Below is a small trained network, with its code and all its weights. Each question gives an input and a class and asks what happens when units are switched off, that is, made to give their printed mean instead of their output.

import numpy as np


def w(rows, s, z=0):
    codes = np.array(rows[::2]) - 128.0
    scale = np.full(codes.shape[1], s)
    scale[-1] = z or s
    return codes * scale


def f(y):
    return y / 2 * (1 + np.tanh(0.7978845608 * (y + 0.044715 * y**3)))


def log_softmax(a):
    a = a - a.max(-1, keepdims=True)
    return a - np.log(np.exp(a).sum(-1, keepdims=True))


def net(x, mask):
    res = np.array(x, float).reshape(1, 3) / 4 @ E
    y = f(res @ A[0][:, :-1].T + A[0][:, -1])
    res = res + np.where(mask, y, B[0][:, -1]) @ B[0][:, :-1]
    return log_softmax(res[-1] @ U[:, :-1].T + U[:, -1])


A, B = {}, {}
E = w([
[201,118,41,33,169,17,90,85,51],'x0',
[184,254,100,201,109,77,120,66,144],'x1',
[190,123,215,48,25,96,200,199,185],'x2',
],0.0066)
A[0] = w([
[115,106,71,136,213,155,53,109,54,201],'neuron 1',
[216,181,120,125,114,52,122,107,132,169],'neuron 2',
[119,71,168,76,103,146,167,230,144,177],'neuron 3',
[72,95,88,116,214,150,81,114,62,203],'neuron 4',
[140,72,105,36,139,72,106,124,88,153],'neuron 5',
[132,104,222,121,69,166,201,199,183,253],'neuron 6',
[50,115,99,203,160,159,80,94,90,191],'neuron 7',
[123,77,177,64,105,142,174,211,152,163],'neuron 8',
[71,74,170,172,151,212,131,197,122,159],'neuron 9',
[82,149,203,191,93,203,183,160,198,200],'neuron 10',
[229,187,110,107,116,54,129,96,139,177],'neuron 11',
[81,162,184,202,86,187,157,162,183,187],'neuron 12',
[218,213,94,139,110,23,119,81,141,188],'neuron 13',
[122,87,199,83,67,137,190,211,161,194],'neuron 14',
[202,86,110,3,121,42,108,137,94,219],'neuron 15',
[196,158,91,99,112,83,121,116,120,189],'neuron 16',
],0.0066,0.0033)
B[0] = w([
[90,80,91,145,183,102,90,76,128,228],'neuron 1',
[168,183,191,144,92,79,136,174,97,191],'neuron 2',
[210,49,182,67,64,101,54,144,199,202],'neuron 3',
[100,63,85,135,184,111,122,91,155,223],'neuron 4',
[78,92,61,78,129,143,169,111,99,205],'neuron 5',
[200,104,140,124,109,161,55,248,209,243],'neuron 6',
[133,111,109,164,182,131,77,101,206,208],'neuron 7',
[189,77,198,55,67,107,65,146,173,199],'neuron 8',
[176,128,171,125,94,143,96,144,255,201],'neuron 9',
[139,156,110,166,104,195,130,241,209,232],'neuron 10',
[167,190,199,125,93,75,133,178,86,203],'neuron 11',
[136,179,87,169,130,212,137,215,195,216],'neuron 12',
[177,197,186,147,137,59,106,153,74,220],'neuron 13',
[193,81,137,98,90,134,62,204,182,221],'neuron 14',
[100,128,74,33,92,122,200,133,96,254],'neuron 15',
[147,169,152,101,94,73,150,158,78,185],'neuron 16',
],0.0074)
U = w([
[116,181,94,224,116,215,146,158,165,138],'0',
[147,181,170,194,133,88,80,139,87,115],'1',
[68,109,214,135,117,137,168,120,135,3],'2',
[167,83,193,51,68,118,86,158,155,122],'3',
[51,71,59,71,139,127,221,88,79,108],'4',
[89,103,105,172,174,89,65,44,133,178],'5',
[117,207,147,106,91,61,254,126,31,161],'6',
[81,122,150,150,125,159,147,99,139,47],'7',
],0.0072,0.005)

Each question gives the input, the list of numbers given to net, and the class t.
The units are the neurons (one row each of A and B). Each row of codes is followed by its name. A weight is (code - 128) times the scale printed after its matrix; where a second scale follows, it is the last column's (A, B and U).
mask holds one flag per neuron, in row order. A switched-off neuron (its flag False) gives its mean, the last column of its row in B, instead of its output. The means were averaged over made-up inputs and are rounded, as every weight is.
A unit's drop is (log p(t) with every unit on - log p(t) with that unit switched off) / (log p(t) with every unit on - log p(t) with every unit switched off).
The circuit of an input: a set's keep is (log p(t) with only the set's units on - log p(t) with every unit switched off) / (log p(t) with every unit on - log p(t) with every unit switched off). Starting from the 12 units with the biggest drops (on a tie, the unit counted first), units are removed one at a time, each time the one whose removal leaves the highest keep (on an exact tie, the one counted first), for as long as the keep stays at least 0.8.
circuit, biggest first: the units of the circuit, biggest drop first
k most important neurons: the k neurons with the biggest drops, biggest first
drop of u: that unit's drop, to one decimal
input [-5,-3,-2], class 0: circuit, biggest first => neuron 12; neuron 10
input [-7,3,3], class 0: 2 most important neurons => neuron 12; neuron 10
input [-2,7,1], class 1: circuit, biggest first => neuron 15; neuron 13
input [-6,6,5], class 0: circuit, biggest first => neuron 12
input [8,-1,-5], class 4: 2 most important neurons => neuron 15; neuron 5
input [-1,8,4], class 1: 2 most important neurons => neuron 15; neuron 5
input [6,-8,1], class 4: 2 most important neurons => neuron 5; neuron 15
input [8,-2,-8], class 4: drop of neuron 10 => 0.0
input [-2,5,0], class 1: drop of neuron 15 => 0.5
input [4,5,-1], class 6: drop of neuron 2 => 0.0
input [8,-1,-4], class 4: drop of neuron 4 => 0.1
input [-4,7,1], class 0: 2 most important neurons => neuron 12; neuron 10
